[  4.4   3.9  21.0  -8.9  27.9  -1.0  17.0  -8.5  -8.5  -7.9 -47.7   0.6
  -2.9  11.0 -31.9  12.0 -12.0  18.2 -33.9   6.7 -24.8  -4.4 -12.0   7.0
   7.1  24.5  -1.0   3.4  14.3] : <45>/[48]
[  6.6 -11.2 -36.5 -14.7  19.6   1.7   4.0   1.1  -8.3  -7.5  14.2  16.5
  -2.2  26.6 -32.0  36.7  -6.5  16.7   5.1   7.2 -24.1 -29.8  -5.0  -1.2
   5.9   6.5  -5.2  14.1  -9.4] : <46>/[42]
[  1.5  -7.1  -2.8 -11.5  27.1   6.2  13.8  -4.7   2.9  -3.1 -15.1   7.9
   4.4  13.7 -36.5  13.4 -11.0  18.0  -8.1   6.4  -8.6  14.4  -7.5   3.7
   1.3   9.3  -8.5  12.3   5.1] : <46>/[42]
[  6.2 -10.6 -24.8   2.1   0.0   3.0   6.5 -14.3   7.0  -3.0 -34.3  34.1
  -2.8  25.1 -28.7  44.3  -3.8  15.0   1.8   0.0 -12.5 -38.6  -3.7   6.7
  -0.6   3.6 -27.9   0.1   9.0] : <37>/[44]
[ 17.2  -3.6   3.0  -9.5   2.5  -4.0  -4.9 -12.6  -3.1   1.0  -3.4  21.8
   3.0  19.2 -16.6   6.8  -8.2  12.7  -8.0   3.4  -9.0 -13.9  -4.5  10.8
  -3.6 -11.5   4.9  -0.6   5.8] : <45>/[38]
[ -7.4  -6.9  -8.9   4.2  15.0  14.5   4.4  -3.1   6.8   0.1 -27.4  17.9
  -2.4  -8.3 -38.8  30.6   0.4  20.5  -4.4   3.2 -16.6  -0.2 -11.5  -5.4
  -5.2   3.4   1.0  13.7 -12.1] : <46>/[36]
[  4.9   1.3   4.8 -16.0  16.6  -3.9   4.3  -5.9   2.3 -10.8   8.9  24.7
   6.1  46.5  -4.2   8.7 -12.6   4.8   0.1   9.3   0.7  -2.6  14.5   9.1
  -0.4   8.1   0.0  -5.0  21.1] : <40>/[34]
[  2.5 -11.2 -18.2  -7.4  11.9   4.1   6.2   2.2   6.4  -8.7   0.5  19.0
   6.1  18.2 -19.6  27.2  -8.0  34.9  -2.1   4.0   2.1 -31.9 -10.5  24.5
   1.6  10.4  -1.0   8.0  -4.5] : <46>/[42]
[  0.4  -2.5  -6.2  -6.2  14.8   9.9   2.0 -12.7  11.1 -14.4 -32.2  12.8
  -6.0  -4.6 -32.4  66.5  -4.6  15.4   2.8  11.1 -13.9   1.1 -10.1 -12.3
  -0.3  69.4   9.2  23.5  -0.4] : <46>/[36]
[ -0.9  -9.2 -15.7  -8.1  15.3  -1.9  13.5  -0.9   0.3  -4.7 -14.4  28.4
   0.0  37.8 -40.3  31.4 -12.1  22.0   8.4  10.5 -15.7 -29.5  -9.0 -11.6
  -1.2  17.6 -11.9   7.1   9.9] : <40>/[34]
[ -6.3 -14.9 -34.9 -14.0   3.3   2.8   1.6   0.3  28.0 -16.3  21.4  30.2
 -17.2  30.6 -24.1  29.5 -13.3   3.9  19.4   3.6   9.6 -38.9  -1.4  -7.3
 -11.4  -0.8   2.6  14.4  -3.1] : <46>/[42]
[ -2.4  -8.5 -15.2 -17.8  13.8  -0.4 -12.9  17.1  -6.3 -21.4 -18.2   7.2
  -7.5  25.6 -46.8  35.5  -8.9  26.8  -6.7   1.7 -25.7   1.7 -13.2 -33.8
   5.2  31.3 -11.5  13.9  -1.4] : <40>/[31]
[ 15.8  -3.1 -12.4  -3.2   4.2   2.8  10.0  11.5  -6.4  -5.5 -37.2  14.2
   4.8   6.3 -35.4  32.0   4.4  25.9  -0.9   8.3 -17.2   2.7  -6.4  -4.7
  -7.7  17.1  -5.4   6.2   8.6] : <40>/[34]
[ -6.7  -9.2 -18.8  -5.3  12.9   4.8   3.9  -9.0   0.7  -2.8 -49.8  20.2
  -4.8  -4.8 -41.9  47.5  -6.5  23.1  -6.8   4.3 -25.1   8.1 -11.1 -14.8
   2.4   5.8  -0.7  24.9  -4.8] : <46>/[42]
[ -6.3  -4.4 -23.9  -6.6  36.7   3.8   6.2  -1.5  20.1  -6.5 -28.4  13.7
  -6.0  30.0 -29.3  47.2 -11.2  14.9   7.6  -0.6 -17.7 -52.4  -1.2 -13.5
   4.9   9.2   3.4   4.2   7.1] : <40>/[34]
[ -5.6  -4.8 -14.9  -8.7  10.7   8.4  13.8   0.4  12.8   8.7 -39.7  14.7
  -3.8  21.0 -32.7  44.1 -16.0   0.8   9.8  12.6 -10.9 -29.6  -7.6  -9.0
   6.7   5.8  -4.5   5.3   5.0] : <40>/[31]
[ 10.3  -4.0  -2.9  -8.2  23.9  16.0   6.1 -12.7  -1.7   1.8 -15.2   7.0
  -0.7   6.4 -25.0  17.0  -4.1  20.4 -16.1  13.5 -21.4  -8.3 -19.6   3.6
   6.0  13.8   0.5   7.6  14.2] : <45>/[38]
[ -1.1  -4.4 -14.7 -14.4  27.1   4.8   5.2  -5.7   5.9  -9.0 -13.2  13.9
  -9.4  23.0 -45.4  30.4  -7.0  25.7 -12.6   9.5 -13.4   7.1  -9.1 -11.5
   0.3  18.8  -1.6  19.6 -14.5] : <46>/[42]
[ -2.3  -9.4 -35.0 -13.8   8.7  18.3   3.2   1.5   9.6   2.6 -20.8  18.9
  -1.2   2.7 -32.3  33.4   9.0  -1.4   6.5  10.2 -11.2  -3.8  -8.7   5.9
   2.5  12.8  -3.6  14.4  -9.6] : <46>/[42]
[  3.9  -2.8  -9.5  -5.3  21.1   0.8  -6.7  10.2   5.2   3.9 -22.2   2.6
   2.4  -2.1 -25.0  12.8  -3.7  10.8  -1.2   7.4 -12.5   4.3 -11.2  -8.6
   4.3   9.8  -7.3   9.8  -4.4] : <46>/[42]
[  7.9  -8.6 -19.2 -21.4   4.9  -6.6   2.9 -11.4   5.4  -4.8 -19.3  31.2
   7.2  30.7 -11.4  31.6 -13.1   4.1   0.2   2.2 -13.6 -39.9  -7.7   2.0
   3.9  -2.9   5.0  11.7  -0.1] : <37>/[44]
[  8.9  -7.1  13.6 -11.1  29.3   5.0  14.6 -17.2  -4.5   7.6 -33.3   6.4
   0.2  14.0 -27.0  17.3   1.8  22.6 -13.7  10.8 -13.2   2.9 -12.9   4.4
   7.4  14.2   1.8  -0.4  10.7] : <45>/[48]
[ 11.4  -4.0   0.1  -9.5  -0.9   4.4   7.0   3.8   6.0  -2.5   2.5  16.3
  13.2  51.2  11.6  21.5 -24.0  -0.6  13.4  -4.9  -0.9 -27.3  11.9   9.4
   4.9  -9.3   6.0 -17.1  13.1] : <40>/[34]
